Below is a small trained network, with its code and all its weights. Each question gives an input and a class and asks what happens when units are switched off, that is, made to give their printed mean instead of their output.

import numpy as np


def w(rows, s, z=0):
    codes = np.array(rows[::2]) - 128.0
    scale = np.full(codes.shape[1], s)
    scale[-1] = z or s
    return codes * scale


def f(y):
    return np.maximum(y, 0)


def log_softmax(a):
    a = a - a.max(-1, keepdims=True)
    return a - np.log(np.exp(a).sum(-1, keepdims=True))


def net(x, mask):
    res = np.array(x, float).reshape(1, 6) / 4 @ E
    y = f(res @ A[0][:, :-1].T + A[0][:, -1])
    res = res + np.where(mask, y, B[0][:, -1]) @ B[0][:, :-1]
    return log_softmax(res[-1] @ U[:, :-1].T + U[:, -1])


A, B = {}, {}
E = w([
[213,130,70],'x0',
[128,128,128],'x1',
[128,128,128],'x2',
[149,11,160],'x3',
[178,180,201],'x4',
[128,128,128],'x5',
],0.012)
A[0] = w([
[166,249,220,156],'neuron 0',
[92,228,81,251],'neuron 1',
[210,179,254,143],'neuron 2',
[160,99,103,91],'neuron 3',
[16,128,205,254],'neuron 4',
[131,127,126,96],'neuron 5',
],0.025,0.0087)
B[0] = w([
[142,232,193,253],'neuron 0',
[116,190,14,246],'neuron 1',
[215,81,221,239],'neuron 2',
[124,159,143,155],'neuron 3',
[2,113,185,240],'neuron 4',
[126,126,132,128],'neuron 5',
],0.053,0.025)
U = w([
[35,161,52,75],'0',
[110,219,173,85],'1',
[203,143,3,140],'2',
[248,188,95,95],'3',
[74,43,132,146],'4',
[131,23,221,63],'5',
[134,200,150,255],'6',
[248,37,147,126],'7',
],0.011,0.023)

Each question gives the input, the list of numbers given to net, and the class t.
The units are the neurons (one row each of A and B). Each row of codes is followed by its name. A weight is (code - 128) times the scale printed after its matrix; where a second scale follows, it is the last column's (A, B and U).
mask holds one flag per neuron, in row order. A switched-off neuron (its flag False) gives its mean, the last column of its row in B, instead of its output. The means were averaged over made-up inputs and are rounded, as every weight is.
A unit's drop is (log p(t) with every unit on - log p(t) with that unit switched off) / (log p(t) with every unit on - log p(t) with every unit switched off).
The circuit of an input: a set's keep is (log p(t) with only the set's units on - log p(t) with every unit switched off) / (log p(t) with every unit on - log p(t) with every unit switched off). Starting from all 6 units, units are removed one at a time, each time the one whose removal leaves the highest keep (on an exact tie, the one counted first), for as long as the keep stays at least 0.8.
circuit, biggest first: the units of the circuit, biggest drop first
k most important neurons: the k neurons with the biggest drops, biggest first
drop of u: that unit's drop, to one decimal
input [2,4,0,1,-8,-6], class 6: circuit, biggest first => [neuron 2; neuron 1; neuron 4; neuron 0]
input [-2,-3,4,-8,0,1], class 0: circuit, biggest first => [neuron 1]
input [8,8,2,7,-3,-6], class 6: 2 most important neurons => [neuron 2; neuron 1]
input [8,4,-8,-8,1,0], class 3: 3 most important neurons => [neuron 4; neuron 0; neuron 1]
input [-8,-5,4,7,-2,0], class 4: circuit, biggest first => [neuron 1; neuron 2; neuron 0]
input [7,2,6,-8,6,-4], class 3: 3 most important neurons => [neuron 4; neuron 1; neuron 2]
input [-3,5,-7,8,-5,-8], class 4: circuit, biggest first => [neuron 0; neuron 1; neuron 2]
input [8,-1,5,-8,6,6], class 3: 3 most important neurons => [neuron 4; neuron 1; neuron 2]
input [5,2,-7,8,1,-1], class 7: circuit, biggest first => [neuron 4; neuron 1]
input [4,-7,-7,-5,7,5], class 3: 2 most important neurons => [neuron 4; neuron 2]
input [1,0,-8,0,-5,0], class 2: circuit, biggest first => [neuron 4; neuron 0]
input [7,-8,4,1,2,6], class 7: 3 most important neurons => [neuron 4; neuron 1; neuron 0]
input [-3,3,-5,1,-7,-1], class 4: circuit, biggest first => [neuron 1; neuron 0; neuron 2]
input [2,4,6,2,6,5], class 7: circuit, biggest first => [neuron 2]
input [-2,2,-6,2,0,-2], class 4: circuit, biggest first => [neuron 0; neuron 1; neuron 2]
input [-8,-1,-4,1,5,-7], class 5: 2 most important neurons => [neuron 2; neuron 1]
input [4,-1,-8,-8,-1,-5], class 2: 2 most important neurons => [neuron 4; neuron 1]
input [-8,2,1,3,0,5], class 4: 3 most important neurons => [neuron 1; neuron 2; neuron 0]
input [-8,1,8,-5,0,-2], class 0: 3 most important neurons => [neuron 1; neuron 2; neuron 4]
input [3,6,3,7,3,2], class 7: most important neuron => [neuron 4]
input [-1,6,8,1,2,8], class 5: 2 most important neurons => [neuron 1; neuron 0]
input [6,6,6,-6,4,-4], class 3: drop of neuron 1 => 0.1
input [2,4,2,1,-6,8], class 6: drop of neuron 0 => 0.4
input [-8,3,-1,8,0,0], class 4: drop of neuron 1 => 0.4
input [-3,-3,3,0,-4,1], class 0: drop of neuron 2 => 1.1
input [-6,-1,0,-6,-1,6], class 0: 2 most important neurons => [neuron 1; neuron 2]
